Below are the code and all the weights of a small trained network. Each question names an input and a class and asks about switching units off, where a switched-off unit gives its printed mean instead of its output.

import numpy as np


def w(rows, s, z=0):
    codes = np.array(rows[::2]) - 128.0
    scale = np.full(codes.shape[1], s)
    scale[-1] = z or s
    return codes * scale


def norm(h):
    return h / np.sqrt((h * h).mean(-1, keepdims=True) + 1e-5)


def f(y):
    return y / 2 * (1 + np.tanh(0.7978845608 * (y + 0.044715 * y**3)))


def log_softmax(a):
    a = a - a.max(-1, keepdims=True)
    return a - np.log(np.exp(a).sum(-1, keepdims=True))


def net(x, mask):
    res = np.array(x, float).reshape(1, 2) / 4 @ E
    u = 0
    for l in range(3):
        y = f(norm(res) @ A[l][:, :-1].T + A[l][:, -1])
        res = res + np.where(mask[u : u + 10], y, B[l][:, -1]) @ B[l][:, :-1]
        u += 10
    return log_softmax(norm(res)[-1] @ U[:, :-1].T + U[:, -1])


A, B = {}, {}
E = w([
[236,14,253,152,183,94],'x0',
[102,108,167,210,8,188],'x1',
],0.0045)
A[0] = w([
[205,42,186,90,223,66,150],'L0N0',
[123,136,107,131,146,171,80],'L0N1',
[130,48,205,233,39,194,75],'L0N2',
[168,92,78,123,122,156,147],'L0N3',
[192,48,185,71,185,50,50],'L0N4',
[156,132,112,130,146,165,103],'L0N5',
[237,92,170,154,236,46,156],'L0N6',
[77,96,128,112,121,118,77],'L0N7',
[62,123,133,181,1,142,134],'L0N8',
[74,198,80,124,124,148,7],'L0N9',
],0.0059,0.0017)
B[0] = w([
[161,146,164,56,224,253,254],'L0N0',
[213,122,154,148,110,110,125],'L0N1',
[24,102,168,142,143,2,215],'L0N2',
[132,95,125,132,131,124,131],'L0N3',
[133,221,135,117,218,223,222],'L0N4',
[83,176,129,123,127,138,126],'L0N5',
[175,138,176,67,199,216,250],'L0N6',
[182,176,151,175,142,116,123],'L0N7',
[148,56,161,147,143,179,201],'L0N8',
[198,162,107,137,190,119,168],'L0N9',
],0.0061,0.0068)
A[1] = w([
[127,151,120,138,106,125,10],'L1N0',
[103,123,98,152,166,169,103],'L1N1',
[151,131,75,138,106,194,14],'L1N2',
[125,112,145,100,95,144,56],'L1N3',
[152,69,162,77,164,171,89],'L1N4',
[155,155,126,84,159,117,63],'L1N5',
[133,122,133,149,102,77,74],'L1N6',
[124,112,172,157,69,149,36],'L1N7',
[150,141,83,87,134,2,44],'L1N8',
[122,141,91,127,110,172,7],'L1N9',
],0.0096,0.002)
B[1] = w([
[151,119,120,125,158,142,110],'L1N0',
[208,98,126,145,125,120,184],'L1N1',
[227,153,101,150,110,171,174],'L1N2',
[91,135,59,137,161,113,115],'L1N3',
[157,169,96,68,100,194,253],'L1N4',
[70,84,154,169,160,118,190],'L1N5',
[79,110,136,125,138,156,122],'L1N6',
[122,117,140,75,158,43,149],'L1N7',
[93,126,108,120,190,1,171],'L1N8',
[201,105,107,128,143,147,146],'L1N9',
],0.0059,0.0049)
A[2] = w([
[84,97,76,117,149,139,93],'L2N0',
[92,172,76,87,142,4,88],'L2N1',
[227,61,203,98,204,123,178],'L2N2',
[133,159,85,19,114,131,30],'L2N3',
[82,138,175,75,197,89,47],'L2N4',
[158,207,239,60,192,219,8],'L2N5',
[189,214,116,5,146,217,97],'L2N6',
[108,61,139,79,132,81,102],'L2N7',
[63,191,97,84,126,131,49],'L2N8',
[252,155,105,125,49,255,44],'L2N9',
],0.0061,0.0017)
B[2] = w([
[151,153,161,123,114,120,126],'L2N0',
[196,161,147,165,140,48,159],'L2N1',
[172,188,3,105,115,137,212],'L2N2',
[105,97,183,142,136,84,136],'L2N3',
[172,132,60,134,87,176,163],'L2N4',
[167,123,112,57,189,169,255],'L2N5',
[2,10,223,96,116,125,254],'L2N6',
[50,153,124,156,61,161,137],'L2N7',
[174,106,183,185,153,121,126],'L2N8',
[164,148,92,204,38,178,219],'L2N9',
],0.0066,0.0071)
U = w([
[2,53,201,157,74,100,163],'0',
[134,110,153,31,220,229,187],'1',
[152,170,89,138,195,16,153],'2',
[118,154,150,105,93,124,2],'3',
[180,131,64,192,43,215,141],'4',
],0.014,0.0086)

Each question gives the input, the list of numbers given to net, and the class t.
The units are the neurons (one row each of A and B). Each row of codes is followed by its name. A weight is (code - 128) times the scale printed after its matrix; where a second scale follows, it is the last column's (A, B and U).
mask holds one flag per neuron, layer by layer. A switched-off neuron (its flag False) gives its mean, the last column of its row in B, instead of its output. The means were averaged over made-up inputs and are rounded, as every weight is.
A unit's drop is (log p(t) with every unit on - log p(t) with that unit switched off) / (log p(t) with every unit on - log p(t) with every unit switched off).
most important unit: the unit with the biggest drop
top k neurons: the k neurons with the biggest drops, biggest first
k most important neurons of layer l: the k neurons of layer l with the biggest drops, biggest first
drop when u is switched off: that unit's drop, to one decimal
input [-3,-2], class 2: most important unit	L0N0
input [-5,-1], class 4: top 2 neurons	L0N2; L1N2
input [-1,0], class 4: top 3 neurons	L0N2; L0N0; L0N6
input [-6,8], class 0: top 3 neurons	L0N0; L0N6; L0N4
input [5,6], class 0: top 3 neurons	L0N2; L0N0; L0N6
input [-4,-2], class 2: top 3 neurons	L0N0; L0N6; L0N4
input [4,5], class 0: top 2 neurons	L0N2; L0N0
input [-2,-1], class 2: top 2 neurons	L0N0; L0N6
input [-8,-2], class 2: 2 most important neurons of layer 1	L1N4; L1N8
input [-6,-1], class 4: top 2 neurons	L0N2; L0N0
input [-4,-5], class 2: drop when L0N0 is switched off	0.1
input [-1,-1], class 2: drop when L0N0 is switched off	1.1
input [-8,8], class 4: drop when L2N6 is switched off	0.1
input [-2,-4], class 2: drop when L0N6 is switched off	0.7
